Below is a small trained network, with its code and all its weights. Each question gives an input and a class and asks what happens when units are switched off, that is, made to give their printed mean instead of their output.

import numpy as np


def w(rows, s, z=0):
    codes = np.array(rows[::2]) - 128.0
    scale = np.full(codes.shape[1], s)
    scale[-1] = z or s
    return codes * scale


def f(y):
    return y / 2 * (1 + np.tanh(0.7978845608 * (y + 0.044715 * y**3)))


def log_softmax(a):
    a = a - a.max(-1, keepdims=True)
    return a - np.log(np.exp(a).sum(-1, keepdims=True))


def net(x, mask):
    res = np.array(x, float).reshape(1, 8) / 4 @ E
    y = f(res @ A[0][:, :-1].T + A[0][:, -1])
    res = res + np.where(mask, y, B[0][:, -1]) @ B[0][:, :-1]
    return log_softmax(res[-1] @ U[:, :-1].T + U[:, -1])


A, B = {}, {}
E = w([
[163,139,196,255,139,196],'x0',
[141,131,125,124,142,134],'x1',
[126,128,128,129,125,129],'x2',
[34,251,29,145,158,166],'x3',
[124,127,129,129,124,126],'x4',
[120,127,129,130,119,126],'x5',
[28,84,218,85,223,183],'x6',
[141,240,223,77,84,127],'x7',
],0.0089)
A[0] = w([
[160,173,213,96,103,105,99],'n0',
[77,25,83,181,156,122,118],'n1',
[138,59,81,132,151,139,86],'n2',
[199,172,102,140,65,114,133],'n3',
[206,162,106,126,82,134,107],'n4',
[172,67,189,90,108,74,68],'n5',
[156,117,95,11,142,43,98],'n6',
[195,93,136,115,131,97,124],'n7',
[94,119,121,92,94,98,2],'n8',
[85,202,111,131,136,127,25],'n9',
[144,67,200,147,89,134,115],'n10',
[148,131,94,170,109,75,144],'n11',
[151,206,160,80,124,134,101],'n12',
[180,101,186,192,115,188,87],'n13',
[120,157,188,96,90,89,55],'n14',
[163,174,162,244,168,132,120],'n15',
[141,192,192,55,109,121,85],'n16',
[69,107,171,67,200,159,122],'n17',
[112,114,102,63,125,80,79],'n18',
[116,157,60,36,145,121,103],'n19',
[134,27,152,142,101,89,100],'n20',
[100,124,126,68,165,49,134],'n21',
[220,100,145,76,101,127,113],'n22',
[173,53,163,126,170,61,116],'n23',
[63,49,200,76,171,152,137],'n24',
[183,125,62,162,95,60,118],'n25',
[121,183,135,235,155,188,101],'n26',
[128,150,106,171,76,54,104],'n27',
[60,103,183,115,143,172,66],'n28',
[85,173,54,169,194,113,118],'n29',
[176,130,85,135,79,50,141],'n30',
[128,161,180,93,82,128,85],'n31',
[148,111,137,74,148,79,62],'n32',
[120,52,68,179,151,103,96],'n33',
[126,175,181,127,109,109,97],'n34',
],0.011,0.0036)
B[0] = w([
[176,105,138,73,70,188,226],'n0',
[216,111,187,64,98,199,220],'n1',
[153,84,150,58,99,204,177],'n2',
[162,165,189,205,202,132,231],'n3',
[155,145,180,206,157,135,205],'n4',
[30,230,25,88,71,97,229],'n5',
[113,40,150,172,74,54,252],'n6',
[96,195,81,104,144,135,190],'n7',
[128,102,116,122,119,87,146],'n8',
[78,170,72,84,92,146,201],'n9',
[32,152,82,99,159,89,216],'n10',
[198,170,214,174,169,143,186],'n11',
[203,102,128,48,85,190,214],'n12',
[44,52,107,140,73,66,219],'n13',
[141,128,141,99,109,172,187],'n14',
[110,37,101,126,101,16,228],'n15',
[138,87,178,102,102,191,233],'n16',
[160,185,182,197,254,98,238],'n17',
[103,43,143,156,105,94,191],'n18',
[50,67,97,133,114,46,233],'n19',
[109,185,88,104,71,149,209],'n20',
[143,68,120,162,149,87,201],'n21',
[104,171,87,122,132,104,215],'n22',
[70,196,89,62,121,146,216],'n23',
[184,198,198,209,182,110,255],'n24',
[145,150,179,200,188,153,232],'n25',
[49,67,96,113,78,24,237],'n26',
[109,146,157,165,174,139,194],'n27',
[157,149,183,172,226,96,204],'n28',
[91,244,37,37,73,172,241],'n29',
[130,152,165,177,182,115,232],'n30',
[176,102,126,67,135,198,191],'n31',
[95,128,116,130,121,66,166],'n32',
[195,84,195,33,99,231,203],'n33',
[194,77,149,74,134,183,183],'n34',
],0.0072,0.009)
U = w([
[161,147,165,181,187,125,225],'0',
[88,181,80,88,100,127,204],'1',
[106,6,129,135,102,56,4],'2',
[194,67,148,78,99,211,36],'3',
],0.021,0.0024)

Each question gives the input, the list of numbers given to net, and the class t.
The units are the neurons (one row each of A and B). Each row of codes is followed by its name. A weight is (code - 128) times the scale printed after its matrix; where a second scale follows, it is the last column's (A, B and U).
mask holds one flag per neuron, in row order. A switched-off neuron (its flag False) gives its mean, the last column of its row in B, instead of its output. The means were averaged over made-up inputs and are rounded, as every weight is.
A unit's drop is (log p(t) with every unit on - log p(t) with that unit switched off) / (log p(t) with every unit on - log p(t) with every unit switched off).
The circuit of an input: a set's keep is (log p(t) with only the set's units on - log p(t) with every unit switched off) / (log p(t) with every unit on - log p(t) with every unit switched off). Starting from the 12 units with the biggest drops (on a tie, the unit counted first), units are removed one at a time, each time the one whose removal leaves the highest keep (on an exact tie, the one counted first), for as long as the keep stays at least 0.8.
circuit, biggest first: the units of the circuit, biggest drop first
most important unit: the unit with the biggest drop
k most important neurons: the k neurons with the biggest drops, biggest first
drop of u: that unit's drop, to one decimal
input [-1,0,-7,0,-7,5,-8,-8], class 0: 4 most important neurons	n25; n30; n3; n11
input [1,1,-4,-4,4,-4,7,8], class 3: circuit, biggest first	n0
input [1,3,1,4,4,-2,-6,7], class 3: circuit, biggest first	n12; n34
input [-2,-8,-1,-7,-2,5,4,7], class 1: 2 most important neurons	n5; n10
input [3,-4,1,-8,-3,-6,-8,-5], class 0: 2 most important neurons	n25; n3
input [-8,-2,7,-5,-5,4,-6,8], class 2: 4 most important neurons	n6; n19; n18; n32
input [-8,5,-3,-8,3,-7,-2,3], class 1: 3 most important neurons	n5; n23; n7
input [-5,6,-5,2,8,0,2,-6], class 3: 2 most important neurons	n1; n33
input [-5,-3,-2,8,5,1,-8,-8], class 0: 2 most important neurons	n25; n11
input [8,-8,7,7,-7,7,4,1], class 2: 2 most important neurons	n26; n15
input [6,0,-6,5,-5,2,1,2], class 2: 3 most important neurons	n15; n26; n5
input [7,8,2,1,7,3,-5,8], class 3: 2 most important neurons	n12; n0
input [-7,6,-7,-5,-1,4,8,7], class 0: 2 most important neurons	n24; n17
input [-5,1,7,-8,-5,1,2,7], class 1: circuit, biggest first	n5
input [2,8,4,-6,-1,-1,-6,-3], class 0: 3 most important neurons	n25; n3; n29
input [-5,-5,5,5,-1,8,-7,7], class 0: 2 most important neurons	n3; n30
input [7,0,-2,-7,0,1,5,0], class 1: drop of n10	0.1
input [5,-6,5,4,0,8,-2,4], class 2: drop of n15	0.3
input [-6,6,-8,5,-3,-3,3,5], class 2: drop of n6	0.2
input [-1,1,1,-2,0,-7,0,1], class 1: most important unit	n15
